Here is a tiny trained network, its code and every weight. The questions are about switching its units off for an input and a target symbol, where a switched-off unit gives its printed mean instead of its output.

import numpy as np


def w(rows, s, z=0):
    codes = np.array(rows[::2]) - 128.0
    scale = np.full(codes.shape[1], s)
    scale[-1] = z or s
    return codes * scale


def f(y):
    return np.maximum(y, 0)


def softmax(a):
    e = np.exp(a - a.max(-1, keepdims=True))
    return e / e.sum(-1, keepdims=True)


def log_softmax(a):
    a = a - a.max(-1, keepdims=True)
    return a - np.log(np.exp(a).sum(-1, keepdims=True))


def net(x, mask):
    ids = ['αβγεζηλμξπτψω'.index(c) for c in x.split()]
    T = len(ids)
    res = E[ids] + P[:T]
    q, k, v = (res @ M[0].T for M in (Q, K, V))
    z = softmax(np.where(np.tri(T) > 0, q @ k.T / 4**0.5, -1e9)) @ v
    res = res + np.where(mask[0], z, O[0][:, -1]) @ O[0][:, :-1]
    y = f(res @ A[0][:, :-1].T + A[0][:, -1])
    res = res + np.where(mask[1:13], y, B[0][:, -1]) @ B[0][:, :-1]
    return log_softmax(res[-1] @ U[:, :-1].T + U[:, -1])


Q, K, V, O, A, B = {}, {}, {}, {}, {}, {}
E = w([
[116,60,94,177,174],'α',
[84,142,186,138,109],'β',
[165,93,201,91,100],'γ',
[174,127,83,203,147],'ε',
[151,249,193,73,131],'ζ',
[193,107,95,67,153],'η',
[89,234,135,161,120],'λ',
[140,69,123,52,179],'μ',
[38,218,192,169,107],'ξ',
[127,133,57,65,162],'π',
[67,75,74,84,175],'τ',
[127,191,8,126,175],'ψ',
[181,192,41,101,125],'ω',
],0.017)
P = w([
[201,124,185,141,246],'0',
[173,141,126,117,161],'1',
[166,142,118,120,152],'2',
[151,150,117,134,137],'3',
[146,151,117,127,129],'4',
[140,153,114,122,120],'5',
[139,160,110,120,112],'6',
[135,162,105,115,101],'7',
[135,171,102,112,92],'8',
[134,166,96,112,82],'9',
],0.013)
Q[0] = w([
[138,135,196,114,41],'head 1',
[164,189,72,108,197],'head 1',
[5,168,183,154,60],'head 1',
[104,137,201,189,81],'head 1',
],0.019)
K[0] = w([
[116,122,129,97,5],'head 1',
[120,163,161,92,209],'head 1',
[62,145,66,97,89],'head 1',
[109,126,67,87,60],'head 1',
],0.016)
V[0] = w([
[220,184,109,156,87],'head 1',
[150,92,194,147,109],'head 1',
[48,170,140,249,177],'head 1',
[124,83,39,159,138],'head 1',
],0.014)
O[0] = w([
[38,110,205,106,222,151],'head 1',
[191,124,228,81,5,138],'head 1',
[164,143,148,253,134,212],'head 1',
[24,102,97,163,63,8],'head 1',
],0.015,0.011)
A[0] = w([
[73,120,208,126,110,74],'neuron 1',
[88,176,182,165,180,157],'neuron 2',
[147,199,232,121,70,143],'neuron 3',
[130,164,170,117,111,181],'neuron 4',
[112,189,69,169,71,171],'neuron 5',
[218,102,146,127,188,64],'neuron 6',
[211,71,65,144,82,59],'neuron 7',
[41,123,105,74,128,178],'neuron 8',
[173,75,121,68,120,170],'neuron 9',
[165,54,32,96,144,166],'neuron 10',
[106,183,143,182,71,255],'neuron 11',
[254,131,119,198,203,121],'neuron 12',
],0.011,0.0068)
B[0] = w([
[207,225,53,186,118,133],'neuron 1',
[160,136,70,107,122,179],'neuron 2',
[129,111,138,130,173,178],'neuron 3',
[141,119,120,144,142,152],'neuron 4',
[106,128,177,152,131,144],'neuron 5',
[73,161,135,142,117,197],'neuron 6',
[135,51,74,73,132,153],'neuron 7',
[129,118,189,99,139,152],'neuron 8',
[161,157,115,123,97,158],'neuron 9',
[92,141,175,254,92,145],'neuron 10',
[168,79,153,142,151,163],'neuron 11',
[102,126,105,101,106,253],'neuron 12',
],0.013,0.052)
U = w([
[194,33,161,121,153,139],'α',
[189,90,105,76,111,128],'β',
[249,134,134,91,121,84],'γ',
[244,153,107,198,157,159],'ε',
[131,196,103,84,139,75],'ζ',
[124,110,203,102,92,254],'η',
[52,208,78,161,48,101],'λ',
[169,199,108,148,3,130],'μ',
[112,95,12,99,120,86],'ξ',
[93,180,191,226,93,121],'π',
[98,113,102,182,66,90],'τ',
[48,96,103,176,180,17],'ψ',
[96,50,156,100,202,150],'ω',
],0.0077,0.0078)

Each question gives the input, a string of symbols that net reads in full, and the target symbol t.
The units are the heads (4 rows each of Q, K, V and O) and the neurons (one row each of A and B). Each row of codes is followed by its name. A weight is (code - 128) times the scale printed after its matrix; where a second scale follows, it is the last column's (O, A, B and U).
mask holds one flag per unit, heads first, then neurons. A switched-off unit (its flag False) gives its mean, the last column of its rows in O or B, instead of its output. The means were averaged over made-up inputs and are rounded, as every weight is.
A unit's drop is (log p(t) with every unit on - log p(t) with that unit switched off) / (log p(t) with every unit on - log p(t) with every unit switched off).
The circuit of an input: a set's keep is (log p(t) with only the set's units on - log p(t) with every unit switched off) / (log p(t) with every unit on - log p(t) with every unit switched off). Starting from the 12 units with the biggest drops (on a tie, the unit counted first), units are removed one at a time, each time the one whose removal leaves the highest keep (on an exact tie, the one counted first), for as long as the keep stays at least 0.8.
units of the circuit, in order: the units of the circuit, biggest drop first
unit that matters most: the unit with the biggest drop
top k neurons: the k neurons with the biggest drops, biggest first
input η α ε η λ, target ξ: units of the circuit, in order	(head 1; neuron 2)
input ξ μ β γ π ζ ω, target ξ: units of the circuit, in order	(neuron 12; neuron 7; head 1)
input ε ψ α ξ γ η ξ η β, target ε: units of the circuit, in order	(neuron 12; neuron 6)
input τ ζ ξ π ω, target τ: units of the circuit, in order	(head 1; neuron 10; neuron 7; neuron 5)
input μ η ξ π ε ξ ε, target μ: units of the circuit, in order	(head 1; neuron 10)
input ε η ξ ε λ γ, target γ: units of the circuit, in order	(head 1; neuron 12; neuron 1)
input ε ε μ ψ ξ ω, target ε: units of the circuit, in order	(head 1; neuron 12; neuron 6; neuron 1)
input μ ζ ξ ζ α, target μ: units of the circuit, in order	(neuron 10; head 1; neuron 9)
input ξ τ ξ ζ ξ ω π μ β, target ω: top 2 neurons	(neuron 8; neuron 12)
input τ η ω ξ ξ ξ ξ ξ μ, target τ: units of the circuit, in order	(neuron 10; head 1; neuron 7; neuron 5)
input ε η ω α, target ε: units of the circuit, in order	(head 1; neuron 12; neuron 1; neuron 6)
input π μ ξ ξ π λ ξ, target ω: top 3 neurons	(neuron 6; neuron 8; neuron 12)
input η ω ω ζ τ ξ ξ, target π: units of the circuit, in order	(head 1; neuron 5; neuron 12)
input π ε ψ, target π: top 2 neurons	(neuron 10; neuron 12)
input ω ζ α, target ω: top 4 neurons	(neuron 8; neuron 6; neuron 12; neuron 9)
input ξ ζ ξ ε λ γ ξ ζ α, target ξ: units of the circuit, in order	(neuron 12; head 1; neuron 7; neuron 8)
input γ τ ω η τ ξ ξ ε, target γ: units of the circuit, in order	(head 1; neuron 12)
input ξ α ε ε, target ξ: unit that matters most	neuron 12
input ξ ω ε ξ τ ξ, target π: top 4 neurons	(neuron 5; neuron 12; neuron 7; neuron 2)
input ζ ξ λ ω η ξ ω ξ η, target ζ: top neuron	(neuron 6)
input τ ζ ξ π ε ε, target τ: top 4 neurons	(neuron 10; neuron 7; neuron 5; neuron 3)
input ω ψ ξ ξ, target ψ: top neuron	(neuron 9)
input ψ ψ ξ π ε η ξ η ζ, target ζ: units of the circuit, in order	(head 1; neuron 11)
input β ξ η ξ ξ, target ε: top 2 neurons	(neuron 11; neuron 2)
input π μ α η ξ ω λ, target ζ: top 2 neurons	(neuron 2; neuron 11)
input η ξ γ ξ ε ζ η ω, target η: top 2 neurons	(neuron 8; neuron 2)
input ω η η ζ β λ ξ η, target ω: top neuron	(neuron 8)
input μ ξ β ψ η τ, target μ: top 3 neurons	(neuron 10; neuron 9; neuron 3)
input ξ ε ε ξ ξ τ α α, target ξ: top 4 neurons	(neuron 12; neuron 7; neuron 10; neuron 8)
